Below are the code and all the weights of a small trained network. Each question names an input and a class and asks about switching units off, where a switched-off unit gives its printed mean instead of its output.

import numpy as np


def w(rows, s, z=0):
    codes = np.array(rows[::2]) - 128.0
    scale = np.full(codes.shape[1], s)
    scale[-1] = z or s
    return codes * scale


def f(y):
    return np.maximum(y, 0)


def log_softmax(a):
    a = a - a.max(-1, keepdims=True)
    return a - np.log(np.exp(a).sum(-1, keepdims=True))


def net(x, mask):
    res = np.array(x, float).reshape(1, 4) / 4 @ E
    y = f(res @ A[0][:, :-1].T + A[0][:, -1])
    res = res + np.where(mask, y, B[0][:, -1]) @ B[0][:, :-1]
    return log_softmax(res[-1] @ U[:, :-1].T + U[:, -1])


A, B = {}, {}
E = w([
[101,53,151,59,220,96,118,126],'x0',
[121,116,211,126,148,90,121,164],'x1',
[73,89,187,221,182,185,113,121],'x2',
[155,137,151,156,144,5,67,152],'x3',
],0.014)
A[0] = w([
[33,63,186,161,241,147,59,211,171],'n1',
[176,123,175,146,76,44,145,100,190],'n2',
[110,89,137,152,187,55,115,154,180],'n3',
[140,166,15,107,92,70,155,148,107],'n4',
[127,93,68,2,133,95,141,107,176],'n5',
[135,109,196,80,88,149,181,137,50],'n6',
[138,148,219,134,109,101,197,91,252],'n7',
[164,109,130,64,77,143,201,120,149],'n8',
[141,110,140,159,135,174,123,173,95],'n9',
[181,141,34,138,53,129,77,105,191],'n10',
[63,113,99,147,214,130,102,84,133],'n11',
[85,79,124,201,169,209,119,101,171],'n12',
[172,121,125,57,159,110,171,82,87],'n13',
[198,143,199,92,101,43,59,156,117],'n14',
[179,127,84,133,86,122,140,120,6],'n15',
],0.011,0.0042)
B[0] = w([
[11,60,177,145,113,102,184,122,250],'n1',
[165,176,161,148,154,78,50,154,183],'n2',
[138,147,161,108,101,82,157,152,198],'n3',
[114,166,78,123,149,116,190,187,193],'n4',
[83,96,157,73,210,147,99,159,200],'n5',
[154,197,91,72,135,85,75,134,149],'n6',
[104,117,131,103,188,99,104,180,169],'n7',
[89,178,58,114,133,182,118,183,174],'n8',
[85,105,168,157,104,148,127,101,154],'n9',
[118,157,130,178,149,74,198,175,200],'n10',
[97,115,145,113,65,158,151,74,181],'n11',
[136,90,161,143,105,199,153,78,215],'n12',
[70,130,132,85,177,133,88,181,163],'n13',
[179,175,163,171,87,70,72,122,207],'n14',
[109,152,107,120,183,127,158,170,155],'n15',
],0.013,0.021)
U = w([
[165,145,145,158,135,141,3,105,3],'0',
[84,141,122,124,95,190,146,84,240],'1',
[143,134,81,179,111,190,157,92,116],'2',
[45,48,212,103,162,109,85,120,23],'3',
[71,137,156,173,128,36,182,173,182],'4',
[100,163,72,37,134,162,156,207,198],'5',
[188,190,135,106,114,44,21,150,192],'6',
],0.013,0.0042)

Each question gives the input, the list of numbers given to net, and the class t.
The units are the neurons (one row each of A and B). Each row of codes is followed by its name. A weight is (code - 128) times the scale printed after its matrix; where a second scale follows, it is the last column's (A, B and U).
mask holds one flag per neuron, in row order. A switched-off neuron (its flag False) gives its mean, the last column of its row in B, instead of its output. The means were averaged over made-up inputs and are rounded, as every weight is.
A unit's drop is (log p(t) with every unit on - log p(t) with that unit switched off) / (log p(t) with every unit on - log p(t) with every unit switched off).
The circuit of an input: a set's keep is (log p(t) with only the set's units on - log p(t) with every unit switched off) / (log p(t) with every unit on - log p(t) with every unit switched off). Starting from the 12 units with the biggest drops (on a tie, the unit counted first), units are removed one at a time, each time the one whose removal leaves the highest keep (on an exact tie, the one counted first), for as long as the keep stays at least 0.8.
circuit, biggest first: the units of the circuit, biggest drop first
unit that matters most: the unit with the biggest drop
k most important neurons: the k neurons with the biggest drops, biggest first
drop of u: that unit's drop, to one decimal
input [3,-1,-6,3], class 6: circuit, biggest first	[n1]
input [-8,7,3,0], class 6: circuit, biggest first	[n1, n10]
input [7,7,4,6], class 4: 2 most important neurons	[n3, n14]
input [-8,6,7,4], class 3: circuit, biggest first	[n10, n4]
input [-5,2,3,1], class 3: circuit, biggest first	[n4, n10]
input [7,-2,-8,3], class 5: 2 most important neurons	[n5, n4]
input [-4,-5,3,1], class 2: circuit, biggest first	[n1, n3, n5]
input [-6,6,5,1], class 3: 2 most important neurons	[n10, n4]
input [5,-5,-1,1], class 3: 2 most important neurons	[n5, n8]
input [-3,-5,7,5], class 3: 2 most important neurons	[n4, n8]
input [-1,8,5,4], class 3: 4 most important neurons	[n10, n4, n1, n7]
input [0,1,6,5], class 3: 2 most important neurons	[n10, n4]
input [5,1,-5,2], class 6: 2 most important neurons	[n1, n14]
input [-3,7,-1,-6], class 5: unit that matters most	n14
input [-1,-2,-2,-1], class 5: drop of n1	0.3
input [-3,5,0,-8], class 5: drop of n6	0.2
input [-6,4,-1,1], class 6: drop of n1	0.5
input [-2,3,0,-1], class 6: drop of n1	0.7
